Below is a small trained network, with its code and all its weights. Each question gives an input and a target symbol and asks what happens when units are switched off, that is, made to give their printed mean instead of their output.

import numpy as np


def w(rows, s, z=0):
    codes = np.array(rows[::2]) - 128.0
    scale = np.full(codes.shape[1], s)
    scale[-1] = z or s
    return codes * scale


def f(y):
    return np.maximum(y, 0)


def softmax(a):
    e = np.exp(a - a.max(-1, keepdims=True))
    return e / e.sum(-1, keepdims=True)


def log_softmax(a):
    a = a - a.max(-1, keepdims=True)
    return a - np.log(np.exp(a).sum(-1, keepdims=True))


def net(x, mask):
    ids = ['ΓΛΠΦΨαμσ'.index(c) for c in x.split()]
    T = len(ids)
    res = E[ids] + P[:T]
    u = 0
    for l in range(2):
        q, k, v = (res @ M[l].T for M in (Q, K, V))
        z = softmax(np.where(np.tri(T) > 0, q @ k.T / 4**0.5, -1e9)) @ v
        res = res + np.where(mask[u], z, O[l][:, -1]) @ O[l][:, :-1]
        u += 1
        y = f(res @ A[l][:, :-1].T + A[l][:, -1])
        res = res + np.where(mask[u : u + 4], y, B[l][:, -1]) @ B[l][:, :-1]
        u += 4
    return log_softmax(res[-1] @ U[:, :-1].T + U[:, -1])


Q, K, V, O, A, B = {}, {}, {}, {}, {}, {}
E = w([
[169,75,67,158,130,156,159,127],'Γ',
[185,120,121,191,132,73,145,128],'Λ',
[147,216,121,130,171,148,119,196],'Π',
[131,120,152,147,42,118,142,84],'Φ',
[126,123,186,155,171,101,202,95],'Ψ',
[146,83,161,144,127,127,93,6],'α',
[71,103,122,96,151,104,114,83],'μ',
[142,39,166,105,149,143,98,173],'σ',
],0.022)
P = w([
[2,88,98,245,81,133,193,122],'0',
[110,115,98,81,185,95,132,51],'1',
[126,96,108,85,182,74,136,73],'2',
[140,81,116,82,186,66,123,81],'3',
[154,78,123,79,177,59,124,92],'4',
[153,74,135,70,166,51,124,93],'5',
[164,87,141,80,161,45,117,112],'6',
[160,86,144,76,151,48,129,88],'7',
[158,68,142,81,146,34,123,105],'8',
[165,87,151,69,150,43,124,83],'9',
[163,73,154,83,151,34,126,89],'10',
[177,66,171,73,140,40,106,94],'11',
],0.0063)
Q[0] = w([
[86,246,75,132,92,155,171,107],'L0H0',
[158,255,182,117,136,151,17,200],'L0H0',
[99,172,102,116,132,38,182,116],'L0H0',
[109,78,59,206,31,21,228,68],'L0H0',
],0.01)
K[0] = w([
[151,118,119,56,124,64,164,96],'L0H0',
[189,167,92,1,148,140,121,133],'L0H0',
[154,81,120,129,106,132,192,116],'L0H0',
[92,40,105,153,106,106,159,130],'L0H0',
],0.013)
V[0] = w([
[131,43,248,48,221,145,100,152],'L0H0',
[206,134,136,148,110,197,208,202],'L0H0',
[70,107,154,147,49,254,123,114],'L0H0',
[58,240,197,68,84,56,107,185],'L0H0',
],0.0067)
O[0] = w([
[76,206,7,157,63,81,160,98,75],'L0H0',
[157,126,60,244,172,183,70,156,130],'L0H0',
[153,85,131,181,24,85,121,193,160],'L0H0',
[61,2,72,219,144,155,185,94,11],'L0H0',
],0.0079,0.012)
A[0] = w([
[47,122,74,178,184,227,116,178,76],'L0N0',
[193,159,100,164,124,141,156,25,253],'L0N1',
[80,40,155,201,39,87,101,188,64],'L0N2',
[107,1,100,166,155,101,147,144,14],'L0N3',
],0.0063,0.0033)
B[0] = w([
[123,126,63,162,2,178,161,32,157],'L0N0',
[114,118,139,88,159,8,95,118,254],'L0N1',
[84,101,76,151,160,141,93,251,166],'L0N2',
[90,156,250,72,138,233,113,156,164],'L0N3',
],0.009,0.0051)
Q[1] = w([
[79,162,157,169,58,157,113,132],'L1H0',
[79,22,96,178,154,74,70,163],'L1H0',
[146,160,110,136,128,176,170,201],'L1H0',
[102,199,95,191,78,255,232,93],'L1H0',
],0.0082)
K[1] = w([
[129,166,195,95,133,103,88,168],'L1H0',
[107,224,144,111,123,216,101,85],'L1H0',
[170,137,68,51,146,101,102,157],'L1H0',
[220,123,171,2,110,97,123,122],'L1H0',
],0.0084)
V[1] = w([
[2,78,109,138,135,73,167,128],'L1H0',
[203,86,146,144,208,133,130,116],'L1H0',
[125,156,153,174,193,141,189,64],'L1H0',
[157,81,178,69,80,136,218,89],'L1H0',
],0.0081)
O[1] = w([
[255,135,100,82,139,224,165,130,3],'L1H0',
[118,50,105,131,111,52,108,34,194],'L1H0',
[147,107,81,44,144,54,151,144,90],'L1H0',
[121,124,116,78,41,113,109,130,112],'L1H0',
],0.011,0.0049)
A[1] = w([
[200,151,11,101,74,254,161,153,5],'L1N0',
[77,82,77,71,65,154,8,98,113],'L1N1',
[149,161,54,161,178,194,158,180,192],'L1N2',
[56,158,245,188,97,111,44,88,1],'L1N3',
],0.0062,0.0066)
B[1] = w([
[89,154,194,161,217,43,143,134,159],'L1N0',
[125,142,144,203,131,120,193,158,182],'L1N1',
[155,98,60,110,44,127,109,8,162],'L1N2',
[219,139,77,105,137,188,132,174,250],'L1N3',
],0.011,0.014)
U = w([
[170,81,3,51,117,175,171,154,116],'Γ',
[146,167,98,170,163,112,105,207,85],'Λ',
[115,186,81,160,122,157,142,88,161],'Π',
[98,158,141,98,39,136,121,148,186],'Φ',
[119,180,174,151,183,143,224,152,80],'Ψ',
[93,95,168,125,135,110,51,71,63],'α',
[38,181,73,54,168,183,67,146,255],'μ',
[131,86,148,141,121,197,165,126,123],'σ',
],0.0067,0.006)

Each question gives the input, a string of symbols that net reads in full, and the target symbol t.
The units are the heads (4 rows each of Q, K, V and O) and the neurons (one row each of A and B). Each row of codes is followed by its name. A weight is (code - 128) times the scale printed after its matrix; where a second scale follows, it is the last column's (O, A, B and U).
mask holds one flag per unit, layer by layer, with each layer's heads first. A switched-off unit (its flag False) gives its mean, the last column of its rows in O or B, instead of its output. The means were averaged over made-up inputs and are rounded, as every weight is.
A unit's drop is (log p(t) with every unit on - log p(t) with that unit switched off) / (log p(t) with every unit on - log p(t) with every unit switched off).
The circuit of an input: a set's keep is (log p(t) with only the set's units on - log p(t) with every unit switched off) / (log p(t) with every unit on - log p(t) with every unit switched off). Starting from all 10 units, units are removed one at a time, each time the one whose removal leaves the highest keep (on an exact tie, the one counted first), for as long as the keep stays at least 0.8.
units of the circuit, in order: the units of the circuit, biggest drop first
top k neurons: the k neurons with the biggest drops, biggest first
top k neurons in layer l: the k neurons of layer l with the biggest drops, biggest first
drop when u is switched off: that unit's drop, to one decimal
input μ Ψ Γ Ψ Γ Γ Λ, target Ψ: top neuron => L1N0
input Φ Γ Φ Γ Γ, target σ: units of the circuit, in order => L0H0, L1H0, L0N2
input σ μ α Λ μ Ψ Λ Λ α Ψ Γ, target Π: top 2 neurons in layer 1 => L1N2, L1N0
input Λ α Ψ Γ α Γ Ψ μ σ σ, target α: units of the circuit, in order => L0H0, L1H0
input Γ Γ Γ Γ σ Ψ Λ μ, target Λ: top 2 neurons => L1N3, L1N1
input μ Ψ μ, target Ψ: top 2 neurons => L1N0, L1N3
input σ μ σ Γ Γ α μ σ Γ Γ Ψ Λ, target Π: units of the circuit, in order => L0H0, L1N2, L1H0, L0N2
input Ψ α Π, target Π: top 3 neurons in layer 1 => L1N3, L1N0, L1N2
input Φ Λ Γ Ψ Λ σ Ψ σ, target σ: units of the circuit, in order => L0H0, L1H0, L0N2
input μ Γ Γ Γ Φ, target Ψ: units of the circuit, in order => L1N0, L0H0, L1H0
input Γ Γ Γ α Λ Γ Ψ Γ σ, target Λ: units of the circuit, in order => L1N3, L0H0, L1H0
input Λ Π σ, target σ: units of the circuit, in order => L0N3, L0H0, L0N0
input α Γ σ σ, target Φ: units of the circuit, in order => L0H0, L1H0
input Ψ Γ Γ Γ α σ, target Γ: units of the circuit, in order => L1H0
input σ σ α Γ Λ Γ Ψ Γ Γ α Ψ, target Π: top 3 neurons => L1N2, L0N2, L0N1
input Λ Ψ μ Γ Γ Γ, target α: drop when L1N3 is switched off => 0.3
input Ψ Γ Γ Γ Γ Ψ α α Γ α, target Γ: drop when L1H0 is switched off => 0.8
input Λ Γ Γ α α Λ Φ α μ, target α: drop when L0N2 is switched off => 0.0
input Φ Γ Γ α Γ Γ Γ Γ Γ α Λ, target σ: top 2 neurons => L0N2, L1N2
